Below is a small trained network, with its code and all its weights. Each question gives an input and a class and asks what happens when units are switched off, that is, made to give their printed mean instead of their output.

import numpy as np


def w(rows, s, z=0):
    codes = np.array(rows[::2]) - 128.0
    scale = np.full(codes.shape[1], s)
    scale[-1] = z or s
    return codes * scale


def f(y):
    return y / 2 * (1 + np.tanh(0.7978845608 * (y + 0.044715 * y**3)))


def log_softmax(a):
    a = a - a.max(-1, keepdims=True)
    return a - np.log(np.exp(a).sum(-1, keepdims=True))


def net(x, mask):
    res = np.array(x, float).reshape(1, 3) / 4 @ E
    y = f(res @ A[0][:, :-1].T + A[0][:, -1])
    res = res + np.where(mask, y, B[0][:, -1]) @ B[0][:, :-1]
    return log_softmax(res[-1] @ U[:, :-1].T + U[:, -1])


A, B = {}, {}
E = w([
[51,234,163,162,192,166,129,255,100],'x0',
[187,62,222,129,135,156,253,182,177],'x1',
[118,76,34,121,215,218,75,135,199],'x2',
],0.0085)
A[0] = w([
[189,33,119,69,87,78,65,76,189,22],'N0',
[78,147,111,205,129,131,153,193,94,38],'N1',
[162,146,67,139,152,131,121,168,187,18],'N2',
[85,158,86,122,84,131,76,102,47,3],'N3',
[130,182,140,144,158,206,102,177,112,50],'N4',
[150,193,141,116,172,166,115,195,111,33],'N5',
[57,138,62,89,138,139,66,86,124,177],'N6',
[180,107,175,154,159,166,199,148,202,105],'N7',
[133,171,158,153,68,2,155,119,72,28],'N8',
[85,43,39,135,169,198,106,124,183,119],'N9',
],0.0096,0.0051)
B[0] = w([
[100,221,30,125,48,92,232,50,37,225],'N0',
[157,118,3,134,63,126,208,48,84,193],'N1',
[254,153,68,148,160,37,137,146,81,147],'N2',
[154,45,157,71,19,200,58,195,143,187],'N3',
[148,165,49,178,134,122,201,104,71,202],'N4',
[110,138,52,116,77,134,134,90,27,197],'N5',
[131,80,194,62,46,173,101,110,183,253],'N6',
[70,60,124,30,43,211,16,154,173,231],'N7',
[222,127,226,214,166,68,159,231,164,213],'N8',
[194,196,171,153,194,24,93,215,207,254],'N9',
],0.0087,0.0092)
U = w([
[139,176,28,136,96,145,194,64,36,2],'0',
[103,9,142,102,72,189,46,163,124,86],'1',
[186,129,137,193,193,72,109,190,139,71],'2',
[73,112,166,139,152,137,89,143,145,197],'3',
],0.012,0.0056)

Each question gives the input, the list of numbers given to net, and the class t.
The units are the neurons (one row each of A and B). Each row of codes is followed by its name. A weight is (code - 128) times the scale printed after its matrix; where a second scale follows, it is the last column's (A, B and U).
mask holds one flag per neuron, in row order. A switched-off neuron (its flag False) gives its mean, the last column of its row in B, instead of its output. The means were averaged over made-up inputs and are rounded, as every weight is.
A unit's drop is (log p(t) with every unit on - log p(t) with that unit switched off) / (log p(t) with every unit on - log p(t) with every unit switched off).
The circuit of an input: a set's keep is (log p(t) with only the set's units on - log p(t) with every unit switched off) / (log p(t) with every unit on - log p(t) with every unit switched off). Starting from all 10 units, units are removed one at a time, each time the one whose removal leaves the highest keep (on an exact tie, the one counted first), for as long as the keep stays at least 0.8.
units of the circuit, in order: the units of the circuit, biggest drop first
most important unit: the unit with the biggest drop
top k neurons: the k neurons with the biggest drops, biggest first
drop when u is switched off: that unit's drop, to one decimal
input [0,-4,-4], class 1: top 3 neurons -> N9, N3, N4
input [-5,-6,-8], class 2: units of the circuit, in order -> N8
input [-6,0,7], class 2: top 2 neurons -> N9, N1
input [-7,2,-8], class 2: top 3 neurons -> N8, N1, N5
input [-3,-4,-1], class 1: top 2 neurons -> N4, N1
input [0,4,6], class 2: top 2 neurons -> N9, N6
input [1,-8,4], class 1: top 2 neurons -> N6, N3
input [-5,5,0], class 0: top 4 neurons -> N0, N6, N3, N8
input [2,5,-4], class 1: top 2 neurons -> N7, N9
input [5,-7,-6], class 1: top 2 neurons -> N3, N9
input [7,5,7], class 0: top 3 neurons -> N5, N4, N1
input [5,7,-2], class 1: top 2 neurons -> N7, N0
input [6,-4,5], class 0: top 2 neurons -> N4, N5
input [-4,1,5], class 2: units of the circuit, in order -> N9
input [7,7,2], class 0: top 3 neurons -> N4, N1, N5
input [0,-3,-2], class 3: top 4 neurons -> N7, N5, N1, N6
input [7,-8,-4], class 1: top 3 neurons -> N3, N0, N6
input [5,3,-2], class 0: drop when N3 is switched off -> 0.0
input [-7,1,5], class 0: drop when N0 is switched off -> 3.4
input [8,6,6], class 0: drop when N4 is switched off -> 0.3
input [-2,-3,-8], class 2: most important unit -> N8
input [0,-1,2], class 3: drop when N4 is switched off -> 0.2
